Here is a tiny trained network, its code and every weight. The questions are about switching its units off for an input and a target symbol, where a switched-off unit gives its printed mean instead of its output.

import numpy as np


def w(rows, s, z=0):
    codes = np.array(rows[::2]) - 128.0
    scale = np.full(codes.shape[1], s)
    scale[-1] = z or s
    return codes * scale


def f(y):
    return np.maximum(y, 0)


def softmax(a):
    e = np.exp(a - a.max(-1, keepdims=True))
    return e / e.sum(-1, keepdims=True)


def log_softmax(a):
    a = a - a.max(-1, keepdims=True)
    return a - np.log(np.exp(a).sum(-1, keepdims=True))


def net(x, mask):
    ids = ['ΔΩαβεζηθφ'.index(c) for c in x.split()]
    T = len(ids)
    res = E[ids] + P[:T]
    q, k, v = (res @ M[0].T for M in (Q, K, V))
    z = softmax(np.where(np.tri(T) > 0, q @ k.T / 2**0.5, -1e9)) @ v
    res = res + np.where(mask[0], z, O[0][:, -1]) @ O[0][:, :-1]
    y = f(res @ A[0][:, :-1].T + A[0][:, -1])
    res = res + np.where(mask[1:13], y, B[0][:, -1]) @ B[0][:, :-1]
    return log_softmax(res[-1] @ U[:, :-1].T + U[:, -1])


Q, K, V, O, A, B = {}, {}, {}, {}, {}, {}
E = w([
[125,71,63],'Δ',
[252,190,199],'Ω',
[49,157,85],'α',
[69,247,117],'β',
[158,193,105],'ε',
[106,88,97],'ζ',
[115,71,91],'η',
[59,95,247],'θ',
[196,149,37],'φ',
],0.018)
P = w([
[112,35,129],'0',
[120,163,91],'1',
[138,203,80],'2',
[156,219,86],'3',
[167,232,85],'4',
[177,235,100],'5',
[182,251,93],'6',
[185,243,95],'7',
[179,242,98],'8',
],0.0034)
Q[0] = w([
[85,193,45],'head 1',
[150,248,148],'head 1',
],0.015)
K[0] = w([
[42,240,246],'head 1',
[39,38,255],'head 1',
],0.0069)
V[0] = w([
[1,238,26],'head 1',
[59,117,213],'head 1',
],0.0042)
O[0] = w([
[3,151,73,253],'head 1',
[90,132,255,159],'head 1',
],0.0068,0.0051)
A[0] = w([
[107,32,164,148],'neuron 1',
[139,53,40,92],'neuron 2',
[128,136,92,130],'neuron 3',
[91,100,90,105],'neuron 4',
[148,20,123,57],'neuron 5',
[80,120,190,98],'neuron 6',
[166,200,51,127],'neuron 7',
[206,97,123,253],'neuron 8',
[125,205,175,111],'neuron 9',
[89,143,147,159],'neuron 10',
[73,6,185,132],'neuron 11',
[142,196,89,41],'neuron 12',
],0.014,0.012)
B[0] = w([
[96,182,215,152],'neuron 1',
[240,254,127,179],'neuron 2',
[88,117,106,171],'neuron 3',
[166,95,116,167],'neuron 4',
[202,179,171,133],'neuron 5',
[216,110,116,154],'neuron 6',
[142,35,113,245],'neuron 7',
[93,42,200,210],'neuron 8',
[161,161,142,228],'neuron 9',
[129,125,67,206],'neuron 10',
[26,192,137,158],'neuron 11',
[226,179,155,173],'neuron 12',
],0.0096,0.012)
U = w([
[232,254,165,1],'Δ',
[165,99,174,158],'Ω',
[34,62,75,181],'α',
[115,211,49,186],'β',
[65,22,122,146],'ε',
[55,138,168,153],'ζ',
[165,166,197,52],'η',
[88,131,151,163],'θ',
[216,74,61,86],'φ',
],0.0093,0.0089)

Each question gives the input, a string of symbols that net reads in full, and the target symbol t.
The units are the heads (2 rows each of Q, K, V and O) and the neurons (one row each of A and B). Each row of codes is followed by its name. A weight is (code - 128) times the scale printed after its matrix; where a second scale follows, it is the last column's (O, A, B and U).
mask holds one flag per unit, heads first, then neurons. A switched-off unit (its flag False) gives its mean, the last column of its rows in O or B, instead of its output. The means were averaged over made-up inputs and are rounded, as every weight is.
A unit's drop is (log p(t) with every unit on - log p(t) with that unit switched off) / (log p(t) with every unit on - log p(t) with every unit switched off).
The circuit of an input: a set's keep is (log p(t) with only the set's units on - log p(t) with every unit switched off) / (log p(t) with every unit on - log p(t) with every unit switched off). Starting from the 12 units with the biggest drops (on a tie, the unit counted first), units are removed one at a time, each time the one whose removal leaves the highest keep (on an exact tie, the one counted first), for as long as the keep stays at least 0.8.
units of the circuit, in order: the units of the circuit, biggest drop first
most important unit: the unit with the biggest drop
top k neurons: the k neurons with the biggest drops, biggest first
drop when u is switched off: that unit's drop, to one decimal
input φ φ Δ ζ ε, target φ: most important unit : neuron 7
input θ β β Ω, target η: units of the circuit, in order : neuron 8; head 1; neuron 7
input Δ φ η β α, target α: units of the circuit, in order : neuron 2; head 1
input β ζ Δ η, target β: units of the circuit, in order : neuron 2; neuron 7
input Δ β β β η, target β: top 2 neurons : neuron 2; neuron 8
input ε β θ β ε, target Ω: top 3 neurons : neuron 2; neuron 8; neuron 11
input β Δ β β ε β β Δ, target β: top 3 neurons : neuron 2; neuron 8; neuron 7
input ζ Ω η, target Ω: top 2 neurons : neuron 8; neuron 2
input β β ζ φ θ Δ Ω, target η: drop when head 1 is switched off : 0.4
input β β θ, target ζ: drop when neuron 11 is switched off : 0.7
input β η ζ, target β: drop when head 1 is switched off : 0.4
input β φ η β α, target α: drop when neuron 8 is switched off : -0.1
